What each symbol does to the elements:
κ: Par->Zer, Zun->Duv, Zez->Fep, Liv->Vuz, Gam->Sog, Ruz->Rog, Noz->Zam, Vig->Ril, Guk->Nif, Sog->Vel, Pif->Ruz, Buf->Sak, Rav->Lat, Pir->Lok, Zam->Gog, Tel->Lav, Kis->Zev, Lav->Pir, Sol->Dud, Vov->Pov, Bap->Ruk, Rik->Soz, Vuz->Fav, Ven->Rik, Zev->Kog, Veg->Tid, Vop->Dos, Pum->Bap, Zan->Luf, Zis->Veb, Ril->Zat, Tuz->Fab, Tik->Veg, Lok->Tel, Nik->Liv, Vuf->Tik, Zer->Zis, Lal->Zun, Sak->Zok, Maz->Buf, Nid->Zan, Soz->Sis, Tev->Gik, Veb->Par, Dos->Tuz, Sos->Sir, Gik->Vov, Zat->Mev, Fab->Vop, Lat->Nok, Vel->Dez, Zok->Maz, Muk->Sil, Mel->Muk, Sir->Sol, Pov->Tev, Sis->Ven, Meb->Mel, Gog->Nof, Ruk->Bav, Tes->Nid, Bav->Pum, Bam->Pif, Mev->Vig, Nif->Zez, Dud->Sos, Dez->Gam, Duv->Bak, Duk->Rav, Sil->Meb, Rog->Bam, Fep->Guk, Zem->Kis, Luf->Tes, Nok->Duk, Tid->Vuf, Kog->Zem, Fav->Nik, Nof->Noz, Bak->Lal
λ: Par->Bav, Zun->Zer, Zez->Tuz, Liv->Sis, Gam->Pif, Ruz->Lat, Noz->Tid, Vig->Pir, Guk->Vop, Sog->Ruz, Pif->Rav, Buf->Tev, Rav->Noz, Pir->Muk, Zam->Vuf, Tel->Meb, Kis->Sos, Lav->Mel, Sol->Vig, Vov->Zun, Bap->Maz, Rik->Guk, Vuz->Ven, Ven->Fep, Zev->Sir, Veg->Dez, Vop->Zan, Pum->Zok, Zan->Fav, Zis->Bap, Ril->Lok, Tuz->Tes, Tik->Vel, Lok->Sil, Nik->Soz, Vuf->Sog, Zer->Pum, Lal->Par, Sak->Gik, Maz->Pov, Nid->Vuz, Soz->Nif, Tev->Bak, Veb->Ruk, Dos->Luf, Sos->Zat, Gik->Lal, Zat->Tel, Fab->Nid, Lat->Zam, Vel->Rog, Zok->Vov, Muk->Kog, Mel->Zev, Sir->Mev, Pov->Duv, Sis->Zez, Meb->Kis, Gog->Tik, Ruk->Buf, Tes->Liv, Bav->Sak, Bam->Duk, Mev->Lav, Nif->Dos, Dud->Ril, Dez->Bam, Duv->Zis, Duk->Nof, Sil->Zem, Rog->Nok, Fep->Fab, Zem->Dud, Luf->Nik, Nok->Gog, Tid->Gam, Kog->Sol, Fav->Rik, Nof->Veg, Bak->Veb
σ: Par->Lok, Zun->Zat, Zez->Zam, Liv->Ruz, Gam->Duv, Ruz->Veb, Noz->Maz, Vig->Tes, Guk->Nof, Sog->Bak, Pif->Zis, Buf->Kog, Rav->Bap, Pir->Liv, Zam->Buf, Tel->Fav, Kis->Guk, Lav->Nik, Sol->Tuz, Vov->Sos, Bap->Mel, Rik->Duk, Vuz->Rog, Ven->Nok, Zev->Nif, Veg->Vov, Vop->Veg, Pum->Meb, Zan->Dez, Zis->Lav, Ril->Nid, Tuz->Vuf, Tik->Gik, Lok->Vuz, Nik->Pif, Vuf->Tev, Zer->Tel, Lal->Ril, Sak->Zem, Maz->Zev, Nid->Vel, Soz->Rav, Tev->Sol, Veb->Pir, Dos->Tid, Sos->Vop, Gik->Dud, Zat->Zan, Fab->Tik, Lat->Ruk, Vel->Lal, Zok->Kis, Muk->Sis, Mel->Soz, Sir->Dos, Pov->Sir, Sis->Lat, Meb->Rik, Gog->Sak, Ruk->Muk, Tes->Sog, Bav->Sil, Bam->Zer, Mev->Luf, Nif->Noz, Dud->Fab, Dez->Zun, Duv->Mev, Duk->Pum, Sil->Ven, Rog->Par, Fep->Gog, Zem->Fep, Luf->Gam, Nok->Bav, Tid->Pov, Kog->Zez, Fav->Bam, Nof->Zok, Bak->Vig
ζ: Par->Rog, Zun->Dez, Zez->Kog, Liv->Pir, Gam->Luf, Ruz->Liv, Noz->Nif, Vig->Bak, Guk->Kis, Sog->Tes, Pif->Nik, Buf->Zam, Rav->Soz, Pir->Veb, Zam->Zez, Tel->Zer, Kis->Zok, Lav->Zis, Sol->Tev, Vov->Veg, Bap->Rav, Rik->Meb, Vuz->Lok, Ven->Sil, Zev->Maz, Veg->Vop, Vop->Sos, Pum->Duk, Zan->Zat, Zis->Pif, Ril->Lal, Tuz->Sol, Tik->Fab, Lok->Par, Nik->Lav, Vuf->Tuz, Zer->Bam, Lal->Vel, Sak->Gog, Maz->Noz, Nid->Ril, Soz->Mel, Tev->Vuf, Veb->Ruz, Dos->Sir, Sos->Vov, Gik->Tik, Zat->Zun, Fab->Dud, Lat->Sis, Vel->Nid, Zok->Nof, Muk->Ruk, Mel->Bap, Sir->Pov, Pov->Tid, Sis->Muk, Meb->Pum, Gog->Fep, Ruk->Lat, Tes->Vig, Bav->Nok, Bam->Fav, Mev->Duv, Nif->Zev, Dud->Gik, Dez->Zan, Duv->Gam, Duk->Rik, Sil->Bav, Rog->Vuz, Fep->Zem, Zem->Sak, Luf->Mev, Nok->Ven, Tid->Dos, Kog->Buf, Fav->Tel, Nof->Guk, Bak->Sog
γ: Par->Gik, Zun->Zok, Zez->Liv, Liv->Tuz, Gam->Noz, Ruz->Vuf, Noz->Pif, Vig->Kog, Guk->Fav, Sog->Zam, Pif->Tid, Buf->Veb, Rav->Gam, Pir->Sol, Zam->Ruz, Tel->Sos, Kis->Tel, Lav->Sir, Sol->Muk, Vov->Pum, Bap->Duv, Rik->Zan, Vuz->Fab, Ven->Nid, Zev->Lav, Veg->Duk, Vop->Rik, Pum->Zun, Zan->Guk, Zis->Pov, Ril->Zem, Tuz->Sis, Tik->Nok, Lok->Dud, Nik->Dos, Vuf->Lat, Zer->Vov, Lal->Sak, Sak->Par, Maz->Zis, Nid->Fep, Soz->Luf, Tev->Ruk, Veb->Tev, Dos->Soz, Sos->Meb, Gik->Bav, Zat->Kis, Fab->Ven, Lat->Sog, Vel->Gog, Zok->Zer, Muk->Vig, Mel->Mev, Sir->Mel, Pov->Bap, Sis->Tes, Meb->Zat, Gog->Rog, Ruk->Bak, Tes->Zez, Bav->Lal, Bam->Veg, Mev->Zev, Nif->Nik, Dud->Sil, Dez->Nof, Duv->Maz, Duk->Dez, Sil->Ril, Rog->Tik, Fep->Vuz, Zem->Lok, Luf->Nif, Nok->Vel, Tid->Rav, Kog->Pir, Fav->Vop, Nof->Bam, Bak->Buf
β: Par->Veb, Zun->Lal, Zez->Nif, Liv->Nik, Gam->Dez, Ruz->Pif, Noz->Nof, Vig->Mev, Guk->Fep, Sog->Gam, Pif->Bam, Buf->Maz, Rav->Duk, Pir->Lav, Zam->Noz, Tel->Lok, Kis->Zem, Lav->Tel, Sol->Sir, Vov->Gik, Bap->Pum, Rik->Ven, Vuz->Liv, Ven->Sis, Zev->Kis, Veg->Tik, Vop->Fab, Pum->Bav, Zan->Nid, Zis->Zer, Ril->Vig, Tuz->Dos, Tik->Vuf, Lok->Pir, Nik->Fav, Vuf->Tid, Zer->Par, Lal->Bak, Sak->Buf, Maz->Zok, Nid->Tes, Soz->Rik, Tev->Pov, Veb->Zis, Dos->Vop, Sos->Dud, Gik->Tev, Zat->Ril, Fab->Tuz, Lat->Rav, Vel->Sog, Zok->Sak, Muk->Mel, Mel->Meb, Sir->Sos, Pov->Vov, Sis->Soz, Meb->Sil, Gog->Zam, Ruk->Bap, Tes->Luf, Bav->Ruk, Bam->Rog, Mev->Zat, Nif->Guk, Dud->Sol, Dez->Vel, Duv->Zun, Duk->Nok, Sil->Muk, Rog->Ruz, Fep->Zez, Zem->Kog, Luf->Zan, Nok->Lat, Tid->Veg, Kog->Zev, Fav->Vuz, Nof->Gog, Bak->Duv

The rows follow the links: the fewer symbols apart two elements are, the more alike their rows tend to be.

Named rows; a name shown again gets a slightly different row:
Gog: -82 7 -1 -33 -6 13 43 27 2 10 -31 0 16 20 31 46 -24 -5 4 -34 -3 15 61 -17 68 47 13 7 -43 32 -47 9 22 2 37 42 -6 -45 28 -35 71 -32 7 2 -85 36 81 -25 -42 40 -57 -29 16 16 -23 51 6 11 20 -30 -28 -34 60 -16 -13 -15 14
Nik: 90 -33 22 88 5 -11 -93 -33 -10 -10 6 3 -17 8 -23 21 -31 56 -16 24 -26 12 -27 55 -50 -20 -7 -8 -20 32 46 24 -20 13 13 -48 -28 -12 -26 12 -50 -1 -6 -3 0 -66 -34 53 13 -58 15 18 -26 -32 11 -65 -4 6 9 5 30 11 -45 -1 -6 0 27
Tes: 40 -28 102 24 42 4 -79 -28 22 1 -24 9 15 -51 -54 29 61 9 32 2 -22 -11 19 37 5 -27 1 -13 -11 38 18 42 8 61 0 -55 11 -22 -18 -10 -20 52 -16 -40 2 -54 -47 2 29 -8 -17 -5 25 -34 -12 -10 36 -55 35 -16 44 51 -15 19 15 -44 -20
Zev: 0 16 -19 29 -10 29 -23 36 -3 36 19 17 -32 39 -10 44 -5 -57 -9 30 -8 -8 -39 9 3 16 -21 46 45 -42 22 -35 -13 -52 -10 63 -16 -14 -59 36 -64 6 2 50 26 28 -9 -49 -12 -40 25 -25 -30 33 28 -106 -9 27 -58 93 -13 28 -20 -42 8 -43 -23
Tev: -55 13 28 -67 -7 -15 83 -22 16 55 -9 39 16 -11 -4 -13 129 -62 42 -9 24 -17 5 17 45 62 -45 7 5 8 -34 -55 22 20 7 3 7 -15 10 1 29 76 -6 -18 39 16 -10 -54 19 39 7 -14 27 15 20 -9 13 10 -38 -8 -55 24 -10 -3 15 -33 -59
Ruk: -65 5 -3 53 -31 2 95 18 -16 39 -1 46 -28 64 -19 -33 23 -16 -11 -37 -13 -4 17 43 47 43 -19 -59 -42 -9 -28 23 35 8 -15 -1 -4 -18 41 24 24 7 52 -45 27 -28 14 -37 -12 -30 18 -3 -12 -9 8 -4 2 63 -11 48 -87 -12 -45 -57 14 14 -37
Lok: 22 38 18 48 2 7 5 50 8 -32 7 -11 -18 -37 10 -48 -13 9 8 -21 3 -50 26 -60 -31 -91 43 -45 17 -33 3 68 30 50 -85 -28 -15 34 19 -17 -2 -30 46 -3 47 -26 -38 3 40 -12 8 14 29 1 -35 86 19 -5 43 31 -14 16 -20 10 5 62 -53
Bap: -24 -1 -64 28 -27 -15 66 0 -29 37 9 45 -38 82 1 -38 -20 -6 -50 -1 -9 27 -37 34 -4 43 -11 -29 1 -18 11 -21 -26 -49 0 -4 -5 -14 35 43 -4 -3 29 -5 39 0 37 16 -39 -31 31 43 -49 7 53 -73 -20 85 -38 33 -37 -24 -28 -58 0 37 13
Pif: 58 -45 -25 25 12 2 -11 -47 -6 17 -7 19 1 39 -7 -9 -9 63 -45 -5 -24 53 -30 65 -29 29 -18 -40 -30 32 38 10 -41 -29 19 -54 12 -10 27 19 8 11 -3 -39 -1 -41 -22 68 1 -10 36 23 -36 -53 74 -50 -4 26 7 -77 19 -28 -33 -6 -28 32 66
Lat: -26 -24 12 47 10 -2 47 -11 -11 39 -32 45 -6 59 5 38 -4 7 -10 -55 -60 26 27 61 47 64 -19 -60 -53 45 -24 57 6 7 29 -21 -4 -67 61 31 60 -34 30 -37 -60 -19 14 -4 -45 -23 -13 -15 -22 -45 12 -35 21 18 28 -3 -58 -3 -7 -43 12 11 18
Veg: 4 -25 -24 -94 13 7 -26 -32 14 6 -8 -65 16 -24 27 15 8 3 -3 13 43 35 -22 -19 -16 45 4 53 15 15 -14 -72 -44 -42 62 11 7 20 -3 -27 23 11 -56 31 -44 51 37 13 -16 45 -23 -31 -4 19 11 14 -38 -21 -13 -90 51 -40 82 16 -58 -20 63
Veb: -34 -22 6 26 -21 -33 83 -32 -4 6 -2 39 -6 28 -20 -63 66 3 -22 -46 -14 1 15 30 19 5 -17 -47 -23 -7 0 20 11 8 -44 -44 -13 3 68 18 29 34 49 -67 49 -50 -16 -10 7 -4 48 34 12 -23 11 17 19 24 1 -6 -56 8 -53 -18 12 65 -25
Zan: 57 -11 29 -23 35 3 -97 -29 20 -47 16 -51 17 -75 4 25 -38 31 13 49 14 -10 -8 -48 -72 -62 21 25 15 7 31 0 -23 31 -4 -19 -2 41 -24 -24 -31 0 -41 19 -24 -15 -28 44 32 5 -9 5 5 -6 -9 7 -3 -58 10 -59 88 0 24 41 -21 4 48
Vuz: 30 23 38 54 21 -1 -50 18 13 -48 -6 -16 8 -26 -33 4 -52 29 16 -7 -26 -24 50 -15 -9 -72 42 -49 -10 14 19 87 41 67 -32 -38 -15 -6 -10 -27 23 -37 20 -27 -41 -39 -14 50 25 -24 -46 7 22 -21 -30 78 34 -22 64 -14 20 14 0 24 8 30 7
Fep: -44 55 21 27 24 25 -34 67 1 8 -39 -14 9 -5 0 59 -65 -16 45 5 -24 -21 30 -39 29 -13 43 27 -15 18 -41 49 29 35 16 69 -6 -34 -19 -33 24 -41 -9 46 -88 31 57 -50 -27 -1 -63 -35 19 22 -53 55 13 -33 31 35 12 8 36 -1 14 -47 -2
Sos: 5 50 -27 -51 2 0 -47 23 15 -13 11 -32 0 -65 7 -11 5 -30 24 56 54 -26 -32 -79 -38 -49 1 60 37 -44 11 -48 -13 -34 -13 46 3 58 -51 -25 -49 -18 -60 69 50 27 -9 -34 17 29 10 -19 11 51 -7 10 -24 -14 -49 40 31 15 43 35 -1 -34 -8
Sir: 21 2 8 -22 -2 -16 -37 6 4 14 23 5 7 -28 -12 -16 57 -43 19 53 22 -18 -48 -7 -28 -13 -37 56 47 -6 35 -64 -19 -46 1 13 -16 25 -68 16 -87 47 -19 54 64 18 -44 -48 0 -14 30 -5 -8 14 13 -59 -17 1 -41 65 40 37 3 9 22 -59 -37

Each walk starts at a row. The symbols on each line, taken left to right, move it on to the next element.
Answer with the element's row; about right is enough.
---
-20 -11 -70 -45 -12 28 -8 10 -19 12 -29 -39 -6 19 39 53 -65 1 -25 10 14 45 5 -12 19 51 6 29 -6 9 -21 -41 -22 -42 56 50 7 -11 4 -39 35 -46 -37 38 -66 59 72 7 -43 30 -38 -17 -17 16 27 2 -27 17 -10 -41 16 -46 63 6 -46 -4 66
λ γ ζ γ σ β -> -9 -11 29 -60 13 -16 17 -50 28 -21 -29 -16 21 -44 40 -17 33 22 16 -26 1 1 33 -26 9 -2 8 -8 -19 45 -27 14 16 46 10 -34 -1 15 41 -39 65 27 -4 -62 -23 -9 17 44 24 57 -18 -5 51 -35 -9 94 0 -56 50 -112 2 -23 44 43 -22 22 16
ζ κ σ σ λ λ -> -31 20 -102 11 -14 23 62 22 -20 -9 18 -18 -56 48 35 -46 -70 9 -36 -9 11 32 -9 -13 -15 4 18 -22 -3 -46 -7 -28 -13 -57 -23 34 3 33 44 11 14 -51 15 20 12 29 48 26 -39 -8 3 21 -29 23 17 20 -33 81 -19 8 -46 -21 19 -36 -29 70 37
---
-52 28 -94 -43 -32 3 55 24 -12 8 -9 -9 -10 17 34 -18 -34 -18 -14 2 37 20 -27 -51 1 24 -10 31 21 -45 -17 -65 1 -65 -9 60 21 25 4 13 27 -43 -20 49 15 81 54 -18 -36 27 21 -9 -8 64 21 6 -38 43 -39 13 -28 -44 50 -19 -25 2 27
γ σ γ γ -> 23 35 -59 65 -26 24 -4 48 -34 -42 34 -33 -21 20 -3 -25 -113 5 -26 12 17 -12 -29 -41 -19 -54 27 -8 23 -54 13 16 6 -26 -49 39 -17 28 -18 16 -36 -65 2 55 20 22 10 -2 -16 -23 15 27 -17 43 -14 9 -5 55 -11 77 -5 -8 -9 -2 -17 30 7
β λ ζ σ ζ -> -96 41 -30 -43 -7 2 81 36 -2 21 -6 6 -8 6 24 -7 5 -59 14 -29 28 -25 28 -51 51 30 10 -5 -14 -28 -64 -23 27 0 -14 60 6 1 21 -13 53 -25 20 8 2 65 55 -46 -10 43 -21 -2 6 39 -16 58 8 6 -14 14 -51 -17 41 -37 15 0 -23
---
57 -1 5 6 5 -14 -51 -21 9 4 35 12 1 -35 -34 -50 63 8 4 45 7 -18 -37 17 -43 -30 -19 41 38 -35 51 -37 -21 -15 -35 -44 -1 38 -36 28 -81 65 -11 4 95 -25 -65 9 55 -30 54 19 2 2 24 -46 -11 -11 -26 15 18 51 -34 2 5 -9 -20
σ ζ β σ σ -> 25 -19 -21 -69 14 5 -18 -59 3 -13 5 -60 11 -34 25 -3 1 51 -16 26 25 27 -5 -2 -33 3 4 18 14 11 13 -22 -48 -20 42 -40 13 29 42 -28 20 22 -32 -20 -26 16 7 83 -4 56 -9 7 3 -13 27 43 -16 -35 22 -136 54 -43 58 38 -42 43 75
ζ λ σ β β -> 3 -46 39 43 10 -12 33 -42 4 0 -19 33 7 35 -21 -4 20 54 0 -40 -34 30 20 68 25 39 -16 -64 -53 42 12 70 16 43 13 -58 -2 -33 56 7 45 23 29 -82 -25 -69 -27 43 -7 -21 -10 0 1 -63 17 21 31 -2 24 -65 -15 -7 -38 -12 0 37 11
---
94 -30 43 -5 29 -10 -106 -51 20 -8 14 -10 11 -23 -30 5 8 48 -7 40 -5 14 -25 37 -59 0 -12 22 8 19 56 -11 -40 16 12 -54 10 -4 -50 0 -46 40 -27 12 22 -56 -68 33 26 -10 20 -3 -4 -20 15 -65 -7 -51 14 -16 83 9 -6 27 4 -40 12
β κ γ κ ζ -> -41 18 29 48 -12 -9 24 38 3 18 3 46 -1 36 2 7 18 -54 31 10 -17 -44 -4 -6 37 5 -35 24 17 -1 -9 5 53 -7 -7 46 -21 -27 -47 8 -28 3 24 16 23 17 9 -104 -8 -34 10 -12 0 19 -33 -32 17 4 -17 120 -65 47 -35 -15 33 -67 -52
λ λ κ σ -> 23 3 72 -7 36 -9 -68 -8 7 -44 -22 -25 41 -77 -15 10 7 42 41 6 -3 -40 30 -33 -10 -52 42 0 4 36 -9 48 8 70 3 -29 5 12 -5 -57 -11 -10 -15 -21 -37 -24 -37 29 27 20 -37 2 47 -14 -36 83 5 -83 43 -30 42 1 34 36 7 3 -15
---
-29 -5 72 35 15 2 -39 6 -4 38 -30 35 10 33 -17 90 6 -33 15 -5 -45 -20 18 14 74 25 -28 12 -6 47 0 30 28 37 40 48 -15 -71 -35 7 4 -11 9 25 -60 14 7 -70 -30 -29 -36 -32 4 5 -32 -51 11 -13 17 87 3 27 -22 1 37 -94 -26
σ γ γ β κ β -> 2 -53 -5 -49 17 -13 -7 -70 5 39 -7 11 25 13 4 52 63 23 6 17 3 50 -26 48 7 78 -29 36 2 40 4 -62 -38 -40 92 10 7 -20 -3 -7 -3 73 -49 0 -23 25 2 9 -6 28 8 -46 -13 -15 39 -74 -23 -14 -34 -60 36 -3 21 18 -24 -44 39
κ σ σ λ -> 12 18 66 3 16 -27 5 -8 7 -1 9 7 9 -45 -38 -28 94 -11 25 12 -4 -50 -5 10 -2 -29 -17 -8 22 3 20 1 17 32 -41 -50 0 14 -29 22 -57 64 46 -30 80 -56 -77 -31 56 -15 16 5 41 -18 -1 -3 19 -28 8 45 -9 59 -37 7 38 -32 -82
---
11 5 104 -11 33 -15 -66 -19 21 24 -37 22 32 -50 -2 68 64 -19 50 0 -7 -15 19 24 38 37 -24 30 -2 49 3 15 8 35 45 -4 1 -45 -44 -18 -30 45 -21 -1 -36 -25 -30 -52 16 -22 -23 -49 37 -15 -29 -21 6 -61 2 30 36 17 3 18 41 -117 -32
β γ γ λ β -> 82 6 -5 40 15 18 -106 4 -3 -54 10 -40 1 -28 -8 -1 -94 54 -23 30 -17 14 -12 -21 -67 -57 39 -24 8 5 41 29 -14 18 -10 -25 -3 44 5 -12 -14 -56 -21 30 -34 -34 -12 82 0 -12 2 23 -4 -17 8 23 -3 -6 37 -7 54 -10 15 39 -33 37 57
ζ λ σ β β -> 11 -14 64 97 23 23 -41 20 4 -1 -21 42 7 48 -28 51 -45 1 2 -7 -63 -13 26 42 36 11 -1 -51 -29 48 11 75 42 48 14 -8 -16 -71 -11 15 -5 -35 23 -24 -49 -15 2 -21 -37 -51 -21 -10 -18 -37 -21 -29 43 5 55 70 -9 21 -57 5 35 -38 -18
---
-24 12 62 -11 3 -5 28 6 10 24 10 36 28 -31 -25 -3 100 -53 32 15 17 -48 -5 -17 16 -9 -38 40 5 6 0 -19 22 21 6 5 6 3 -47 1 -36 51 1 7 46 3 -45 -85 9 2 26 -32 29 6 -45 9 14 -17 -32 79 -23 54 -22 20 49 -72 -74
κ β λ γ ζ -> -77 0 11 -5 0 -19 109 19 4 51 -3 43 -2 50 -8 16 55 -59 17 -37 -4 -20 11 18 56 67 -37 -1 -13 -1 -44 -36 30 -20 20 38 -6 -36 20 16 15 17 40 -29 23 28 16 -57 -20 1 -1 -6 8 15 9 -27 0 38 -20 38 -55 12 -3 -46 25 -23 -39
σ γ λ γ ζ -> -26 -19 34 -45 4 -29 77 -46 9 50 3 34 27 -19 -13 -61 135 -2 7 -23 27 -33 4 21 27 23 -32 -27 4 18 8 -24 15 20 -20 -45 2 29 35 -1 18 86 37 -65 79 -39 -38 -16 47 40 31 20 27 -27 9 1 21 -13 -8 -42 -46 18 -9 -16 29 24 -50
